Here is a tiny trained network, its code and every weight. The questions are about switching its units off for an input and a class, where a switched-off unit gives its printed mean instead of its output.

import numpy as np


def w(rows, s, z=0):
    codes = np.array(rows[::2]) - 128.0
    scale = np.full(codes.shape[1], s)
    scale[-1] = z or s
    return codes * scale


def norm(h):
    return h / np.sqrt((h * h).mean(-1, keepdims=True) + 1e-5)


def f(y):
    return np.maximum(y, 0)


def log_softmax(a):
    a = a - a.max(-1, keepdims=True)
    return a - np.log(np.exp(a).sum(-1, keepdims=True))


def net(x, mask):
    res = np.array(x, float).reshape(1, 3) / 4 @ E
    u = 0
    for l in range(2):
        y = f(norm(res) @ A[l][:, :-1].T + A[l][:, -1])
        res = res + np.where(mask[u : u + 6], y, B[l][:, -1]) @ B[l][:, :-1]
        u += 6
    return log_softmax(norm(res)[-1] @ U[:, :-1].T + U[:, -1])


A, B = {}, {}
E = w([
[187,57,89,135,97,155,157],'x0',
[155,111,1,95,143,103,42],'x1',
[129,108,132,116,28,80,32],'x2',
],0.0032)
A[0] = w([
[106,159,169,153,151,199,202,131],'0.n0',
[137,144,63,114,203,122,144,78],'0.n1',
[142,23,166,142,2,141,151,2],'0.n2',
[127,118,210,151,43,77,147,72],'0.n3',
[156,102,163,151,130,178,186,43],'0.n4',
[163,92,116,156,149,166,192,51],'0.n5',
],0.0051,0.006)
B[0] = w([
[133,114,128,109,123,53,118,253],'0.n0',
[95,158,154,167,138,169,128,172],'0.n1',
[254,217,195,168,173,122,164,186],'0.n2',
[94,153,130,111,152,207,102,202],'0.n3',
[152,74,77,120,39,102,147,163],'0.n4',
[130,115,86,147,94,148,130,162],'0.n5',
],0.0071,0.0036)
A[1] = w([
[163,130,184,142,136,87,193,134],'1.n0',
[196,8,118,118,48,93,180,163],'1.n1',
[123,222,117,139,186,137,127,120],'1.n2',
[80,145,212,102,101,148,126,7],'1.n3',
[78,73,102,78,124,2,105,35],'1.n4',
[182,23,67,184,138,212,192,8],'1.n5',
],0.0069,0.0013)
B[1] = w([
[207,179,138,131,128,42,3,220],'1.n0',
[105,71,35,219,163,115,187,253],'1.n1',
[156,40,76,183,70,116,165,205],'1.n2',
[94,104,112,63,138,191,147,188],'1.n3',
[168,176,224,132,161,122,195,207],'1.n4',
[50,149,165,58,91,201,82,212],'1.n5',
],0.0061,0.0052)
U = w([
[193,199,210,124,141,68,109,177],'0',
[121,66,47,195,132,105,150,1],'1',
[45,126,140,44,109,252,102,224],'2',
],0.012,0.00092)

Each question gives the input, the list of numbers given to net, and the class t.
The units are the neurons (one row each of A and B). Each row of codes is followed by its name. A weight is (code - 128) times the scale printed after its matrix; where a second scale follows, it is the last column's (A, B and U).
mask holds one flag per neuron, layer by layer. A switched-off neuron (its flag False) gives its mean, the last column of its row in B, instead of its output. The means were averaged over made-up inputs and are rounded, as every weight is.
A unit's drop is (log p(t) with every unit on - log p(t) with that unit switched off) / (log p(t) with every unit on - log p(t) with every unit switched off).
The circuit of an input: a set's keep is (log p(t) with only the set's units on - log p(t) with every unit switched off) / (log p(t) with every unit on - log p(t) with every unit switched off). Starting from all 12 units, units are removed one at a time, each time the one whose removal leaves the highest keep (on an exact tie, the one counted first), for as long as the keep stays at least 0.8.
circuit, biggest first: the units of the circuit, biggest drop first
unit that matters most: the unit with the biggest drop
k most important neurons: the k neurons with the biggest drops, biggest first
top k neurons in layer l: the k neurons of layer l with the biggest drops, biggest first
drop when u is switched off: that unit's drop, to one decimal
input [-1,2,4], class 0: unit that matters most => 1.n4
input [0,0,-2], class 0: top 2 neurons in layer 1 => 1.n4; 1.n2
input [5,-5,1], class 0: 4 most important neurons => 0.n2; 1.n0; 0.n3; 1.n2
input [0,6,1], class 0: 3 most important neurons => 1.n1; 0.n3; 0.n2
input [1,8,-6], class 2: top 2 neurons in layer 0 => 0.n0; 0.n2
input [0,-1,0], class 0: 3 most important neurons => 0.n0; 1.n4; 0.n3
input [0,-1,-8], class 0: 3 most important neurons => 0.n0; 1.n0; 1.n1
input [0,-7,5], class 2: 2 most important neurons => 0.n3; 1.n3
input [6,0,1], class 0: 2 most important neurons => 0.n2; 1.n0
input [0,-3,3], class 2: top 2 neurons in layer 0 => 0.n3; 0.n0
input [0,-7,3], class 2: 3 most important neurons => 0.n3; 1.n3; 1.n4
input [-8,1,-1], class 1: 4 most important neurons => 1.n2; 0.n0; 1.n5; 1.n0
input [7,4,-1], class 2: 2 most important neurons => 1.n5; 0.n0
input [-3,8,6], class 0: circuit, biggest first => 1.n4
input [-2,5,2], class 0: 2 most important neurons => 1.n1; 1.n4
input [2,0,5], class 0: 2 most important neurons => 0.n2; 1.n1
input [-8,2,0], class 1: drop when 1.n5 is switched off => 0.6
input [-7,3,-4], class 1: drop when 1.n2 is switched off => 0.9
input [3,5,-1], class 2: drop when 1.n5 is switched off => 0.1
